The symbols move the units like this.
q457 γ q511
q457 η q699
q457 θ q50
q457 π q544
q381 γ q199
q381 η q657
q381 θ q156
q381 π q312
q560 γ q853
q560 η q219
q560 θ q452
q560 π q699
q896 γ q238
q896 η q358
q896 θ q346
q896 π q752
q836 γ q797
q836 η q764
q836 θ q699
q836 π q543
q753 γ q653
q753 η q893
q753 θ q764
q753 π q610
q441 γ q11
q441 η q869
q441 θ q752
q441 π q770
q56 γ q50
q56 η q457
q56 θ q979
q56 π q965
q987 γ q74
q987 η q752
q987 θ q118
q987 π q560
q99 γ q752
q99 η q441
q99 θ q987
q99 π q653
q657 γ q972
q657 η q979
q657 θ q199
q657 π q319
q853 γ q753
q853 η q118
q853 θ q996
q853 π q976
q860 γ q56
q860 η q543
q860 θ q544
q860 π q94
q978 γ q381
q978 η q965
q978 θ q319
q978 π q20
q156 γ q620
q156 η q199
q156 θ q205
q156 π q260
q797 γ q452
q797 η q560
q797 θ q976
q797 π q457
q358 γ q691
q358 η q814
q358 θ q238
q358 π q11
q653 γ q219
q653 η q770
q653 θ q560
q653 π q836
q80 γ q441
q80 η q807
q80 θ q99
q80 π q893
q72 γ q99
q72 η q80
q72 θ q770
q72 π q753
q50 γ q67
q50 η q511
q50 θ q377
q50 π q657
q238 γ q963
q238 η q691
q238 θ q807
q238 π q269
q319 γ q156
q319 η q381
q319 θ q780
q319 π q814
q511 γ q423
q511 η q976
q511 θ q67
q511 π q979
q312 γ q780
q312 η q319
q312 θ q260
q312 π q358
q963 γ q57
q963 η q285
q963 θ q869
q963 π q80
q691 γ q285
q691 η q260
q691 θ q963
q691 π q346
q869 γ q896
q869 η q57
q869 θ q11
q869 π q99
q807 γ q869
q807 η q963
q807 θ q441
q807 π q72
q219 γ q118
q219 η q987
q219 θ q853
q219 π q797
q269 γ q80
q269 η q346
q269 θ q72
q269 π q118
q965 γ q657
q965 η q544
q965 θ q381
q965 π q787
q20 γ q312
q20 η q787
q20 θ q814
q20 π q57
q638 γ q20
q638 η q205
q638 θ q898
q638 π q963
q770 γ q987
q770 η q99
q770 θ q219
q770 π q764
q544 γ q979
q544 η q56
q544 θ q657
q544 π q978
q787 γ q319
q787 η q978
q787 θ q312
q787 π q898
q57 γ q358
q57 η q898
q57 θ q896
q57 π q441
q74 γ q72
q74 η q269
q74 θ q893
q74 π q853
q764 γ q560
q764 η q653
q764 θ q797
q764 π q406
q452 γ q996
q452 η q853
q452 θ q610
q452 π q511
q979 γ q377
q979 η q50
q979 θ q972
q979 π q381
q406 γ q699
q406 η q836
q406 θ q457
q406 π q860
q996 γ q764
q996 η q753
q996 θ q836
q996 π q423
q898 γ q814
q898 η q20
q898 θ q358
q898 π q869
q814 γ q260
q814 η q312
q814 θ q691
q814 π q896
q205 γ q787
q205 η q620
q205 θ q20
q205 π q285
q377 γ q860
q377 η q67
q377 θ q761
q377 π q199
q893 γ q770
q893 η q72
q893 θ q653
q893 π q996
q620 γ q978
q620 η q94
q620 θ q787
q620 π q638
q118 γ q893
q118 η q74
q118 θ q753
q118 π q452
q67 γ q543
q67 η q423
q67 θ q860
q67 π q972
q610 γ q836
q610 η q996
q610 θ q406
q610 π q67
q976 γ q610
q976 η q452
q976 θ q423
q976 π q50
q94 γ q965
q94 η q761
q94 θ q978
q94 π q205
q11 γ q346
q11 η q896
q11 θ q269
q11 π q987
q423 γ q406
q423 η q610
q423 θ q543
q423 π q377
q972 γ q761
q972 η q377
q972 θ q94
q972 π q156
q260 γ q638
q260 η q780
q260 θ q285
q260 π q238
q543 γ q457
q543 η q406
q543 θ q56
q543 π q761
q699 γ q976
q699 η q797
q699 θ q511
q699 π q56
q752 γ q269
q752 η q11
q752 θ q74
q752 π q219
q780 γ q205
q780 η q156
q780 θ q638
q780 π q691
q761 γ q544
q761 η q860
q761 θ q965
q761 π q620
q285 γ q898
q285 η q638
q285 θ q57
q285 π q807
q199 γ q94
q199 η q972
q199 θ q620
q199 π q780
q346 γ q807
q346 η q238
q346 θ q80
q346 π q74

The rows follow the links: the fewer symbols apart two units are, the more alike their rows tend to be.

Each row is also shifted at random along 3 hidden directions that mean nothing.

Some units, each with a row of numbers:
q285: [ -55   64   46   46  -59    4   69   57   39 -117  -48  -40  -20  -33  -65 -125   84   94   28   45  113  -30    2   36 -163  -52  -13  -68    2  -38 -140 -128   17   69  -64   10]
q807: [  59   45   34  114  -93  -25   98   58   37  -49  -30 -114   77  -17  -44 -169   79   99  -14   47   88  -91   41   36 -185  -53   15  -77  -37  -24 -138 -189   39   70  -77  -32]
q896: [  23  -41    9   50  -18  111  114  -94 -103   96   -1   41    2  -39 -171  -44   23   90   -3  -31   27   10  -90 -154   67  -24   16 -112   12  -77    6  -42   36   -5  117  100]
q56: [ 256   63  -13  -58   38  -73  -99   14  106  -62  -63   -2  -34   29   57   64    9  -95  -67  -22   56   41    7   50  -28  140 -105   38  -64   18  113    4  -95  -11  -30  -19]
q205: [ 172   26   39   -1  -21   25    1  179   79 -110  -60   99  -50  -44    3  -81   47   50   39   32  139   43  -77  -11 -154 -127  -73    4   30  -28 -175  -62   50   11  -57   19]
q441: [-174  -56   10  -55  135   88   -2   45  -65   12  129  143  -61   23  -21  -19   -8  -79  148   62   27  -10   24  -19  -62  -67  -44   28  108   28  -74  -58   13   83   51  104]
q560: [ -94   66   12  -96   15 -101 -127    8   84  -96  -36  -47  -42   62  111   93   23 -127  -54   41   14   56   81  133  -54  146  -86   42  -51   51  115   10 -105   52  -88  -48]
q80: [ 221  -39  -79   26  101   79  -30  -68  -24  111   50   80   -1   -3  -28   96  -97 -120   -2  -55  -93  -30   13  -23  165   58    4  106   61    9   97  117  -68  -88  121  -12]
q72: [ -33   24   36   -6  -89  -66   15  108   57  -63   30  -33    3   14   86  -76   85   96  -20   72   71   35  -18   10 -165 -101  -18  -56  -42   10 -128 -115  112   57  -95  -45]
q893: [ 363  -14 -141  130   25   60    1   -5  156  118  -51  101   94  -74   57   98  -92 -133  -70   53  -42   29   61  -21  199  -69  -62  140   78   -9    1  163    4 -127  113  -41]
q976: [-101  117  -98 -106   81  102    0  -50  -99   33   61   -9   31  -27   50    3   41  -46    9   -3    6  111  -26 -169   50   64 -112  -77   27   -9   39  -86   88   50   65   62]
q57: [-224  -86  -25  -31   76   34  -15  100   43   32   62  173  -11   15  113   12  -27  -74  100  120    5   83   22  -40   -9 -185  -99   54  117   50 -142   13  113   38   27   52]
q118: [ -96 -198  172  -86  -25 -125  -73   69    4  -43  -15  175 -172  118  -74   73   -8   52   58  -60   18  -13 -108  118  -85  -10   89   42  -45   -1   59  110 -102  -11  -94   34]
q156: [ -50 -183  114  -98  -17 -119  -57   60   33    8   86   88 -109  193  -11   64   35   -4   53   36   10   29  -78   47 -120    4  -30  -66  -53   49   40  -25    4   80  -79   13]
q978: [-301  -79   35 -107   45   45   -6   91  -48   27  108  161  -62    6  108  -25  -27   12   99   34  -54   76  -72  -57    4 -197   -7   30   96   33 -116   73  177   18   -4   59]
q358: [ 162   31  -40   17    2  -87  -92  123  179  -53  -28  -27   47   27  258   28  -50 -102  -49   69  -45  -27  121  163  -27  -75    5  141   -9   82  -59   50   39  -42 -130 -140]
q836: [-140    3    6 -143 -117 -100  -95  -22   -3   -7    3  -11    0   18  203  101  -33   42 -109  -73  -95  144 -119  -31  117   -7   34  -21 -100   38  121  165  111  -82  -92  -69]
q898: [ 175   70   16   -7  -67  -37  -21  -78  -53  -55  -75 -104    0   -4  -84   21   20   84  -79 -139   18  -35  -66   39   13  213   64  -61  -96  -47  137   -8 -137  -48  -18  -17]
q260: [-202 -202  142 -133   -4 -164  -93   45   39   -7   33  144 -138  196  -15   95   38  -22   58   22   27   89 -120   53 -116   -7  -29  -54  -61   55   73   60  -14   73  -67   38]
q653: [ 124   53    7  -48  -77  -29  -52  -57  -65   -1    7 -106   22   -9   41   41  -24  101 -108 -125  -78  -20  -66   -9   91  112  117  -45 -141  -22  123   35   10  -88  -42  -61]
q319: [ 205  -10  -61   -8   64  119   68  -31  -66  109   51   91   11   13  -78   -2   41  -35   15  -16   49   66 -100 -198   53  -19  -93  -80    0  -11   -1  -54   85    5  138  120]
q219: [ -79  -96   29   10  -28   89   92  -22  -70   61    0   89  -13  -15  -77  -27   -2  104   31  -27   19   49 -127 -135   62 -123   30  -63   27  -65  -87   53  123  -41   44   66]
q381: [-217   15   87   26  -54 -139  -26    8   57 -105  -52  -95    6    4   50  -19  -19   29  -23    5  -47  -79  116  212  -59    6  121   75  -12   -3  -11   33  -96   -9 -102 -104]
q50: [ 135   90 -106    5   94  154   52  -93 -140   95   83  -48   30  -22  -72  -49   20  -52    7   -1   -2   -6   -4 -188   41   80  -86 -112   -8  -19   56 -152   28   54  141   80]
q753: [-124   11  107 -108    6  -39   -5   41 -145  -51  111  -78 -125   76  -37  -84   67   96  120  -46   13  -47  -68    0 -206   48   68 -122  -71    7  -42 -169   29  111  -76   39]

The symbols that take the first to the second take the third to the fourth, perhaps in another order. What is the fourth?
Answers are names.
[-131  -75   58   76 -103 -122   50  -29   80   29   37 -129   59  109   -4  -36   73   22  -18  142   34  -59   67   35 -154  -21  -17 -130  -95   64  -15 -143   44  134  -62  -29]
: [-300  -70    3   57  -66   41  101  -20  -17   65    6   26   71  -67    2  -56  -10   75   -8   54  -25   47  -17  -67   57 -207   59  -33   54  -15 -118   29  118    2   19   19]
:: [ 159   70    3  -10  -53  -93  -43  -47   83  -80 -106  -62    6   13  -19   73   45  -37  -91  -20   41   21   37   76    1  173  -63  -27  -78    6  132   15 -148  -20  -32  -48]
: q972

[-115  -33  -44  156   51   49   79    9   -4   99   63  -27   93  -24  -20  -81  -29  -24   83  107  -35 -107  139  -10  -21 -160   14    5  107   18 -130  -99   70   65   66   -2]
: [  -5   78    5   90  -22 -122  -45   40  114  -59  -36 -158   77  -22  104  -25  -18  -58  -30   68  -37 -112  191  200  -60   10   54   78  -11   66    6  -46  -52   25 -106 -131]
:: [-151  -99  129  -65  -63 -136  -53   77   50 -101  -44   60 -103   42   13   18   -7   70    3  -25   -1  -22  -46  179  -47  -29  134   89  -20    8  -11  117  -62  -61 -128  -33]
: q377

[ -62   56   36  119  -95  -41  108   44   68  -76 -101  -96   54  -62  -88 -160  105   95  -14   48  132  -63   40   46 -145  -67  -14  -73   -1  -50 -157 -169   13   57  -91   -7]
: [-205  -60   -7   78   50   43   60    9   20   59   56   46   53  -20   20  -48  -16  -77   87  147    9  -38  119    5  -42 -136  -54   27  100   36 -123  -63   75   85   39   25]
:: [-147  -29   10  141   18   93  149  -35 -146   95   92  -80   65  -68 -125 -132  -20   68   92   30  -77 -186   88  -29    7 -105  125  -38   75  -19 -111 -133   58   24   80    8]
: q657

[-131   16   95  -46  -81  -20   28   93   12 -109  -27  -26  -39   -8    1 -109   84   92   22   30   81    1  -40   -1 -188  -57    6  -84  -33  -33 -128 -100   49   58  -92    5]
: [ 146   59    2  -28 -117  -80  -34  -33   17  -44  -99  -71   17    4   19   31   10   69 -136 -106    3   20  -80    7   47  103   63  -29 -111  -32   89   87  -29  -92  -40  -52]
:: [-100 -149  128   15  -81 -130  -38   50   40  -66  -49   78  -75   33  -14   54  -27   52   19  -20    6  -41  -42  145  -61  -33   82   58  -42    2  -13  127  -98  -21  -91  -21]
: q996

[  83  -40  -29  114   -9   92  148 -114  -77  117  -24   32   67  -25 -172  -51   42   76    5  -11   48   -4  -76 -152   64  -28  -11  -98   13  -84  -24  -35   46    2  125   72]
: [-152  -43   -5  104  -52   73  151 -160  -51   98  -69  -17  108  -42 -196  -15   71   47  -44    9   73   67  -19 -140   68   35  -49 -142   22  -62   25  -46   -2   26  108   80]
:: [-101   40  -88    5  -15   51   70  -80   47   76  -70   35  101  -27   -9   38   82  -86  -83   86   73  171  -19 -176   74  -35 -165 -113   19  -23   30  -14  108   62   93   59]
: q50

[ 135  -66   45  137  -74 -121  -18   76  107  -45  -46  -47   28   10   30  -23  -48   49  -12   13  -41 -123   85  199  -34  -81  107  127    8   17  -94   39  -50  -62 -123 -125]
: [ 310   49  -60   15  -23 -140  -87   16  228  -56 -134   -3   43   42  123   82   40 -111 -131   70   65   74   38   79   -4   70 -126   33  -57   48   53   52  -57  -23  -60  -75]
:: [ -44 -201  137  -42  -63 -157  -61   72  103    3  -21  184 -118  124  -39   77  -14   13   24   19   41   34 -103   95  -63  -53   23   29  -37   21   29  108  -43   24  -87   12]
: q11

[-198  -45  -11   77   82   53   38   20   26    8   24   65   -7   -1  -53  -47   28 -106   91  108   68    5  109    3  -63  -75 -104   28  105   18 -111  -77  -20  104   46   79]
: [ 152   66  -21 -112   67  -44 -121   43   79  -83  -12   20  -52   64   96   82   26 -107  -21   -9   42   50    8   76   -6  141 -112   60  -48   32  112   21  -98   13  -57  -48]
:: [  71   54   35  -69 -100  -66  -57  -40  -54  -30  -53  -85   -3    7   33   58  -13   98 -121 -128  -57   24 -115  -11   82   87   84  -30 -106  -19  142   79  -16 -104  -73  -59]
: q797

[ 158   42   25 -130  -82  -75 -110   32   71  -84  -86   25  -74   27   55   94    7   44 -122  -99   39  148 -141   -6   37   82  -11    1 -101  -26  105  125  -19 -106  -60  -23]
: [  70 -200   74   17  -43 -152  -44   44  150   39   10  119  -39  151   16   74   26  -30   11  114   61   65  -41   73 -117  -78  -45  -54  -61   72  -14   24   32   40  -71    1]
:: [-120  165 -142   -6  -21   77   25  -18   40    9  -44  -91  139 -126  181  -22   -5  -75  -97   74   -9  126   72 -113  103  -55 -126  -30   26  -16  -20   -8  168   -8   35  -20]
: q99

[  66  -17   32  -13  184  109   12   69  -62  -18   71  117 -111    6 -122  -58   14  -49  191   24   95  -77   22   16 -115   -2  -46   47  115  -31 -101 -113  -94   65   77  110]
: [ -77   63   24 -101    9  -94 -103  -18   41  -93  -14  -66  -32   55   78   80   20 -111  -23   24    5   22   68  123  -62  189  -75   24  -23   18  136   -2 -135   48  -82  -34]
:: [ 105  -50    2   67  -10  115  108  -35 -106  112   20   69    9  -15 -171  -73    1  107   36  -50   13  -26 -124 -162   39  -54   46  -57   29  -63  -60  -30   68  -36  100   90]
: q269

[ 259   83   41  -81   -1  -15  -50  -38  -16  -59  -38  -36  -72   24  -73   27   24   40  -48 -124   26   -9  -74   33   10  208   20  -40 -108  -28  140   -3 -136  -31  -27   -2]
: [  55  -34  -22   23   51  101  102  -79  -95  103    4   62  -14   -6 -167  -38   41   28   25  -33   49   44 -107 -172   57    8  -42 -116   30  -62   12  -57   29   -6  136  126]
:: [   6   10   31   62   44   41   60   74   29  -61  -53   74  -37  -34 -117  -94   55  -13   70   39  123  -32   16   29 -131  -35  -67   26   76  -51 -138  -94  -84   73    7   76]
: q965

[ 107  -68   -3  142  -49   99  139  -87  -57  127    1   12   96  -66 -189  -75   22   87   10  -16   13  -41  -74 -132   27  -94   41  -63   21  -47  -65  -33   83  -19  123   69]
: [ -92 -170  134   21  -97 -156  -24   64  132  -35  -66  101  -75   97  -45   72   -5   45   13   26   42   16  -43  123  -54  -60   48   37  -42   26   12  135  -79   -7  -81  -10]
:: [  27 -128   55   12   -6 -104  -18    8   25   45   93  -23  -30  166   -5    0   37  -28   65   93   28  -41  -11   47 -148  -17   -9 -110  -85   76    8 -113   36  121  -42  -14]
: q620

[  73  -59    2  -45  188  112  -28  118  -42   31  151  161 -106   17   12  -13  -17  -87  172   67    4  -42    4  -12  -60 -126  -61   87  133   29 -133  -45   40   46   70   90]
: [ 119  226 -150   44   18  154   62  -17  -45   13   -9 -109  122 -135   76  -92  -10  -15  -67    5  -28    7  102  -89   90   -5  -30    4   38  -24  -61  -74   88  -59   68  -27]
:: [-168   53   19   18  -25 -102  -54  -26   71  -82  -35 -164   38   41   89   30   -9  -78  -35   59  -28  -70  180  189  -33  122   13   43  -23   51   81  -38 -119   45 -113  -89]
: q807

[-107   67   51  -41  -87  -30    7 -136 -144  -69  -32 -192   -6   12 -116   13    6  151  -81 -180  -73  -71  -43   31   45  218  171  -93 -127  -54  178    4  -98  -37  -33  -39]
: [ -36  -74   -5   -2  -59   54   46   54   -1   72  -19  153    8  -35   20  -18  -11   76    1   10    6  115 -152 -153   59 -204  -10  -16   23  -43  -86   98  183  -58   35   56]
:: [   1   39   41  116   -9   41  120   45   44  -64 -112   -4   28  -72 -118 -140   77   27   36   70  162  -57   54   41 -135  -31  -59  -21   41  -61 -160 -129  -75   74  -14   38]
: q787

[-111 -100   51 -144    3  107    8   43 -120   27   33  246 -139   24  -49   26   29  117   38  -89   57  143 -262 -180   61 -112    9  -50   33  -70  -13  112  118  -31   19  117]
: [-180   11   59  111  -97  -64   83  -40   -5  -33    2 -227   81   41  -63 -108  104   96   -8   81   37 -126  100   64 -200   18   65 -168  -63   11  -61 -232   -2  128  -60  -38]
:: [ 123   16  -84  139    5  108   50  -94   24   49  -87   34   88  -99  -73   38  -60  -68  -60  -28  -30  -14   78    7  192   19    6  104   76  -50   16  102 -106  -86  109  -24]
: q457

[ 230   84  -14  -27   77  -40  -89  -18    7  -64   -6  -96  -36   37   -4   31   -2  -85   20  -37   40  -62   58   74  -40  220  -27   20  -66   36  119  -75 -175   28   -8  -38]
: [   8   52  -93   61  -25   47    2  -37   90   -4 -146   70   81 -144   30   77  -49  -51  -97   -6    3   81   38    4  194  -16  -55  119   88  -50  -14  156  -26 -132   56   -6]
:: [ 166  101    8  -32  109  -40  -75   -5  -24  -66   79 -116  -29   33   32  -14  -24  -65   49  -38  -49 -127  133  124  -83  200   35   41  -20   43   72  -95 -161   40  -55  -45]
: q893

